Here is a tiny trained network, its code and every weight. The questions are about switching its units off for an input and a target symbol, where a switched-off unit gives its printed mean instead of its output.

import numpy as np


def w(rows, s, z=0):
    codes = np.array(rows[::2]) - 128.0
    scale = np.full(codes.shape[1], s)
    scale[-1] = z or s
    return codes * scale


def norm(h):
    return h / np.sqrt((h * h).mean(-1, keepdims=True) + 1e-5)


def softmax(a):
    e = np.exp(a - a.max(-1, keepdims=True))
    return e / e.sum(-1, keepdims=True)


def log_softmax(a):
    a = a - a.max(-1, keepdims=True)
    return a - np.log(np.exp(a).sum(-1, keepdims=True))


def net(x, mask):
    ids = ['ΓΠΩαζψ'.index(c) for c in x.split()]
    T = len(ids)
    res = E[ids] + P[:T]
    u = 0
    for l in range(3):
        r = norm(res)
        for j in range(3):
            rows = slice(3 * j, 3 * j + 3)
            q, k, v = (r @ M[l][rows].T for M in (Q, K, V))
            z = softmax(np.where(np.tri(T) > 0, q @ k.T / 3**0.5, -1e9)) @ v
            o = O[l][rows]
            res = res + np.where(mask[u + j], z, o[:, -1]) @ o[:, :-1]
        u += 3
    return log_softmax(norm(res)[-1] @ U[:, :-1].T + U[:, -1])


Q, K, V, O = {}, {}, {}, {}
E = w([
[79,122,109,175,185,90,74,113,25],'Γ',
[153,204,102,109,103,108,79,127,70],'Π',
[180,135,129,101,158,71,103,210,170],'Ω',
[218,143,214,172,126,160,105,118,29],'α',
[116,64,101,171,130,202,16,6,210],'ζ',
[75,102,114,76,89,115,135,153,87],'ψ',
],0.018)
P = w([
[171,111,129,139,75,152,122,159,173],'0',
[165,176,208,127,99,136,219,153,151],'1',
[138,203,219,82,134,148,140,83,133],'2',
[120,207,188,57,165,160,96,84,116],'3',
[92,211,164,39,182,177,62,127,123],'4',
[93,213,129,26,207,235,93,150,160],'5',
[104,178,103,33,229,254,95,145,160],'6',
],0.0073)
Q[0] = w([
[203,175,125,53,93,39,170,180,53],'L0H0',
[104,125,55,184,202,69,159,174,154],'L0H0',
[217,145,163,171,145,85,134,80,123],'L0H0',
[73,146,160,61,73,201,96,84,95],'L0H1',
[1,213,73,72,109,62,32,137,96],'L0H1',
[166,162,164,43,82,79,174,209,66],'L0H1',
[154,100,92,136,100,154,78,157,162],'L0H2',
[110,125,200,145,118,26,226,144,84],'L0H2',
[143,128,128,158,121,123,194,112,142],'L0H2',
],0.0072)
K[0] = w([
[208,72,66,112,107,78,80,146,43],'L0H0',
[127,188,136,43,151,143,96,232,71],'L0H0',
[147,146,138,157,224,146,94,148,124],'L0H0',
[250,64,145,184,142,131,95,62,175],'L0H1',
[82,97,63,89,209,209,1,28,196],'L0H1',
[104,89,125,123,113,83,15,140,7],'L0H1',
[92,132,125,135,149,205,100,170,81],'L0H2',
[171,133,176,154,65,122,78,212,55],'L0H2',
[121,138,132,157,164,121,228,125,89],'L0H2',
],0.0072)
V[0] = w([
[157,193,65,91,83,90,68,86,167],'L0H0',
[210,150,130,182,214,70,83,141,55],'L0H0',
[74,123,63,131,162,158,102,136,206],'L0H0',
[121,109,183,163,175,77,83,102,92],'L0H1',
[225,109,150,163,146,230,176,64,147],'L0H1',
[73,175,195,76,136,190,126,149,196],'L0H1',
[32,155,180,120,75,215,31,145,131],'L0H2',
[221,18,74,254,51,178,120,16,224],'L0H2',
[132,129,20,155,159,96,160,25,195],'L0H2',
],0.007)
O[0] = w([
[71,99,158,42,101,126,140,26,169,197],'L0H0',
[22,117,73,167,162,125,181,62,159,227],'L0H0',
[143,116,154,151,34,100,104,62,69,134],'L0H0',
[211,124,145,191,189,82,130,111,186,240],'L0H1',
[62,214,87,104,165,129,2,132,153,132],'L0H1',
[165,126,165,89,112,108,84,162,129,106],'L0H1',
[195,55,150,92,215,214,122,125,119,253],'L0H2',
[178,47,10,44,90,118,67,62,102,161],'L0H2',
[156,89,98,94,186,105,98,86,47,88],'L0H2',
],0.0067,0.0046)
Q[1] = w([
[114,126,176,142,254,125,160,169,104],'L1H0',
[127,226,74,121,147,224,79,87,186],'L1H0',
[67,93,96,118,89,99,145,70,120],'L1H0',
[108,133,91,170,196,78,107,95,80],'L1H1',
[148,123,152,175,118,88,207,133,38],'L1H1',
[113,117,190,110,226,150,117,66,210],'L1H1',
[44,93,111,155,73,93,178,112,90],'L1H2',
[49,141,77,111,208,111,156,104,138],'L1H2',
[214,108,118,93,114,121,103,114,197],'L1H2',
],0.0095)
K[1] = w([
[166,77,135,149,61,201,127,162,216],'L1H0',
[123,97,86,11,152,102,103,145,88],'L1H0',
[124,158,227,114,183,121,177,213,81],'L1H0',
[87,172,165,82,149,182,127,155,165],'L1H1',
[142,135,152,176,63,136,191,138,160],'L1H1',
[97,79,103,64,99,192,75,143,86],'L1H1',
[105,178,159,91,88,71,165,191,188],'L1H2',
[91,97,107,135,163,68,187,141,128],'L1H2',
[147,102,100,90,64,163,75,106,92],'L1H2',
],0.011)
V[1] = w([
[143,211,111,65,185,229,83,69,68],'L1H0',
[113,55,222,47,101,64,82,69,193],'L1H0',
[126,97,121,212,125,141,188,48,206],'L1H0',
[115,123,182,161,177,38,170,156,127],'L1H1',
[127,196,131,33,102,181,195,85,165],'L1H1',
[103,2,132,99,105,167,76,128,118],'L1H1',
[100,80,146,57,124,203,99,125,61],'L1H2',
[200,134,131,210,196,138,155,64,45],'L1H2',
[226,121,77,177,45,198,154,99,75],'L1H2',
],0.0078)
O[1] = w([
[140,193,118,142,124,173,195,169,79,174],'L1H0',
[11,82,115,181,131,129,108,108,101,253],'L1H0',
[76,123,144,2,181,35,113,73,99,207],'L1H0',
[163,93,154,228,169,130,129,83,127,36],'L1H1',
[79,100,130,98,64,127,156,122,176,144],'L1H1',
[120,94,157,40,59,120,74,148,168,207],'L1H1',
[86,76,127,101,217,157,120,128,100,134],'L1H2',
[57,142,205,28,91,137,128,103,121,223],'L1H2',
[154,130,139,93,200,58,188,31,74,102],'L1H2',
],0.0082,0.003)
Q[2] = w([
[81,73,107,113,132,192,85,121,169],'L2H0',
[70,137,138,90,160,84,156,133,151],'L2H0',
[110,163,135,101,148,102,69,138,99],'L2H0',
[144,149,122,137,132,81,175,197,108],'L2H1',
[183,8,86,88,150,107,113,115,128],'L2H1',
[101,137,50,110,93,130,84,169,105],'L2H1',
[135,50,53,122,106,116,125,94,82],'L2H2',
[89,205,146,128,192,193,141,180,129],'L2H2',
[76,140,166,170,139,80,147,185,139],'L2H2',
],0.013)
K[2] = w([
[176,56,114,95,153,139,95,113,174],'L2H0',
[116,130,152,101,154,151,117,145,171],'L2H0',
[171,144,152,130,169,123,97,155,195],'L2H0',
[93,169,132,90,146,135,121,172,83],'L2H1',
[98,172,149,254,92,131,147,164,137],'L2H1',
[115,119,173,132,177,157,162,104,114],'L2H1',
[91,133,200,209,173,140,207,181,174],'L2H2',
[186,125,63,105,103,124,136,90,95],'L2H2',
[133,100,155,102,142,132,59,66,126],'L2H2',
],0.015)
V[2] = w([
[150,156,133,97,170,100,132,187,204],'L2H0',
[85,146,154,86,181,182,130,119,121],'L2H0',
[212,118,70,128,116,142,115,68,154],'L2H0',
[174,165,58,82,109,142,115,180,130],'L2H1',
[113,155,152,69,192,168,222,99,148],'L2H1',
[100,99,124,152,54,208,183,173,175],'L2H1',
[6,167,66,122,93,124,107,112,195],'L2H2',
[131,60,98,168,21,88,149,53,137],'L2H2',
[62,55,175,104,115,145,155,145,83],'L2H2',
],0.011)
O[2] = w([
[32,73,50,43,127,176,154,101,108,151],'L2H0',
[102,109,140,82,153,124,189,152,110,189],'L2H0',
[143,86,199,113,145,128,62,173,96,154],'L2H0',
[139,141,11,82,59,132,58,97,236,2],'L2H1',
[89,152,131,97,49,86,255,77,54,171],'L2H1',
[18,146,67,80,99,138,99,229,113,30],'L2H1',
[77,97,19,132,149,45,162,54,56,151],'L2H2',
[62,81,151,205,157,124,202,216,111,153],'L2H2',
[101,11,233,75,38,118,141,111,167,129],'L2H2',
],0.0085,0.0051)
U = w([
[131,77,164,35,142,9,61,95,175,250],'Γ',
[179,129,219,129,183,95,195,106,118,194],'Π',
[131,96,84,196,254,126,110,210,127,178],'Ω',
[59,84,68,102,112,79,216,112,148,134],'α',
[162,231,77,83,163,135,149,146,185,77],'ζ',
[129,126,199,104,62,158,130,222,182,97],'ψ',
],0.0074,0.0013)

Each question gives the input, a string of symbols that net reads in full, and the target symbol t.
The units are the heads (3 rows each of Q, K, V and O). Each row of codes is followed by its name. A weight is (code - 128) times the scale printed after its matrix; where a second scale follows, it is the last column's (O and U).
mask holds one flag per head, layer by layer. A switched-off head (its flag False) gives its mean, the last column of its rows in O, instead of its output. The means were averaged over made-up inputs and are rounded, as every weight is.
A unit's drop is (log p(t) with every unit on - log p(t) with that unit switched off) / (log p(t) with every unit on - log p(t) with every unit switched off).
The circuit of an input: a set's keep is (log p(t) with only the set's units on - log p(t) with every unit switched off) / (log p(t) with every unit on - log p(t) with every unit switched off). Starting from all 9 units, units are removed one at a time, each time the one whose removal leaves the highest keep (on an exact tie, the one counted first), for as long as the keep stays at least 0.8.
units of the circuit, in order: the units of the circuit, biggest drop first
unit that matters most: the unit with the biggest drop
which heads matter: for each layer, one digit per head in row order, 1 if its drop is at least 0.15 and else 0, layers parted by /
input ζ Γ ζ ζ Π Γ, target Γ: units of the circuit, in order : L0H2, L2H2
input Π ζ Ω ψ Ω ζ Γ, target α: which heads matter : 100 / 010 / 011
input ψ Ω ζ α Π ζ, target ψ: unit that matters most : L1H0
input α Π Γ Π ψ α Ω, target ζ: which heads matter : 111 / 000 / 001
input Γ α Π ζ Π Ω, target α: which heads matter : 010 / 000 / 000
input Γ ζ ζ ψ, target Π: which heads matter : 011 / 101 / 010
input Π α ψ Ω Γ, target α: which heads matter : 100 / 000 / 000
input ζ Π Π Π ψ, target ψ: units of the circuit, in order : L1H0, L1H1
input ψ Ω α, target ψ: units of the circuit, in order : L0H0, L2H2, L2H1
input ζ ζ Γ Π Π Γ, target Γ: units of the circuit, in order : L0H2, L1H1
input Ω ζ α Γ ψ α ζ, target Ω: which heads matter : 001 / 111 / 001
input α α ζ α, target Γ: units of the circuit, in order : L1H1, L0H1, L0H2
input ψ ζ Γ ζ, target ψ: units of the circuit, in order : L2H2, L1H0, L0H0
input Ω Γ Ω ζ Γ α ζ, target Ω: units of the circuit, in order : L1H2, L1H0, L2H2
input Γ Γ Ω ψ Γ Γ Ω, target Π: units of the circuit, in order : L2H1
input ζ ψ α Γ Π, target ζ: units of the circuit, in order : L1H0, L2H2
input Ω Γ Π Ω, target Ω: units of the circuit, in order : L0H2, L1H1, L1H2, L2H1
input α Γ ζ Ω ψ ζ, target ζ: units of the circuit, in order : L1H0, L2H2, L0H1
input ψ Ω Ω Γ, target ψ: which heads matter : 111 / 000 / 001
input ζ ψ Ω Ω Γ, target Ω: unit that matters most : L0H2
input Π Ω ζ ζ Π Γ Π, target α: units of the circuit, in order : L0H0, L2H2, L1H1
input ψ Ω Π, target ψ: which heads matter : 110 / 000 / 001
input Γ ζ ζ Γ ψ ζ ζ, target Π: which heads matter : 010 / 111 / 010
input ψ ζ Γ, target Ω: which heads matter : 111 / 100 / 000
input Γ Γ Ω Π α Π Γ, target Π: which heads matter : 011 / 110 / 010
